Below is a small trained network, with its code and all its weights. Each question gives an input and a class and asks what happens when units are switched off, that is, made to give their printed mean instead of their output.

import numpy as np


def w(rows, s, z=0):
    codes = np.array(rows[::2]) - 128.0
    scale = np.full(codes.shape[1], s)
    scale[-1] = z or s
    return codes * scale


def f(y):
    return np.maximum(y, 0)


def log_softmax(a):
    a = a - a.max(-1, keepdims=True)
    return a - np.log(np.exp(a).sum(-1, keepdims=True))


def net(x, mask):
    res = np.array(x, float).reshape(1, 3) / 4 @ E
    y = f(res @ A[0][:, :-1].T + A[0][:, -1])
    res = res + np.where(mask, y, B[0][:, -1]) @ B[0][:, :-1]
    return log_softmax(res[-1] @ U[:, :-1].T + U[:, -1])


A, B = {}, {}
E = w([
[124,7,81],'x0',
[243,95,134],'x1',
[210,117,125],'x2',
],0.013)
A[0] = w([
[117,88,9,164],'neuron 0',
[174,163,131,254],'neuron 1',
[95,149,95,71],'neuron 2',
[176,126,121,110],'neuron 3',
[198,138,114,242],'neuron 4',
[118,79,168,6],'neuron 5',
[114,147,85,55],'neuron 6',
[110,84,119,197],'neuron 7',
[135,69,121,235],'neuron 8',
[121,154,222,91],'neuron 9',
],0.014,0.0037)
B[0] = w([
[204,203,191,255],'neuron 0',
[38,145,178,224],'neuron 1',
[99,57,63,179],'neuron 2',
[95,67,138,194],'neuron 3',
[10,79,98,248],'neuron 4',
[139,155,149,153],'neuron 5',
[118,130,50,146],'neuron 6',
[146,145,253,212],'neuron 7',
[55,172,206,239],'neuron 8',
[118,219,196,198],'neuron 9',
],0.0074,0.0088)
U = w([
[214,208,219,182],'0',
[127,139,158,170],'1',
[129,129,129,255],'2',
[219,174,97,50],'3',
[218,130,21,1],'4',
[254,162,22,1],'5',
],0.0076,0.0037)

Each question gives the input, the list of numbers given to net, and the class t.
The units are the neurons (one row each of A and B). Each row of codes is followed by its name. A weight is (code - 128) times the scale printed after its matrix; where a second scale follows, it is the last column's (A, B and U).
mask holds one flag per neuron, in row order. A switched-off neuron (its flag False) gives its mean, the last column of its row in B, instead of its output. The means were averaged over made-up inputs and are rounded, as every weight is.
A unit's drop is (log p(t) with every unit on - log p(t) with that unit switched off) / (log p(t) with every unit on - log p(t) with every unit switched off).
The circuit of an input: a set's keep is (log p(t) with only the set's units on - log p(t) with every unit switched off) / (log p(t) with every unit on - log p(t) with every unit switched off). Starting from all 10 units, units are removed one at a time, each time the one whose removal leaves the highest keep (on an exact tie, the one counted first), for as long as the keep stays at least 0.8.
circuit, biggest first: the units of the circuit, biggest drop first
most important unit: the unit with the biggest drop
k most important neurons: the k neurons with the biggest drops, biggest first
drop when u is switched off: that unit's drop, to one decimal
input [7,-4,-1], class 0: circuit, biggest first => [neuron 0; neuron 7]
input [5,-5,-4], class 0: circuit, biggest first => [neuron 0; neuron 4]
input [8,5,-3], class 0: circuit, biggest first => [neuron 0; neuron 7]
input [6,6,-1], class 0: circuit, biggest first => [neuron 0]
input [-5,3,8], class 1: circuit, biggest first => [neuron 4; neuron 0]
input [-6,7,-1], class 2: 2 most important neurons => [neuron 4; neuron 0]
input [4,8,5], class 2: 3 most important neurons => [neuron 4; neuron 3; neuron 9]
input [-3,7,-2], class 2: circuit, biggest first => [neuron 4; neuron 0]
input [-4,5,-3], class 2: 2 most important neurons => [neuron 0; neuron 7]
input [5,-2,5], class 0: 2 most important neurons => [neuron 0; neuron 7]
input [-1,4,0], class 2: 4 most important neurons => [neuron 0; neuron 4; neuron 7; neuron 9]
input [3,4,7], class 1: circuit, biggest first => [neuron 4; neuron 8]
input [7,6,-5], class 0: circuit, biggest first => [neuron 0; neuron 7]
input [7,-1,1], class 0: most important unit => neuron 0
input [2,7,5], class 2: drop when neuron 4 is switched off => 0.4
input [-4,6,5], class 2: drop when neuron 4 is switched off => 0.3
input [-3,2,6], class 1: drop when neuron 6 is switched off => 0.0
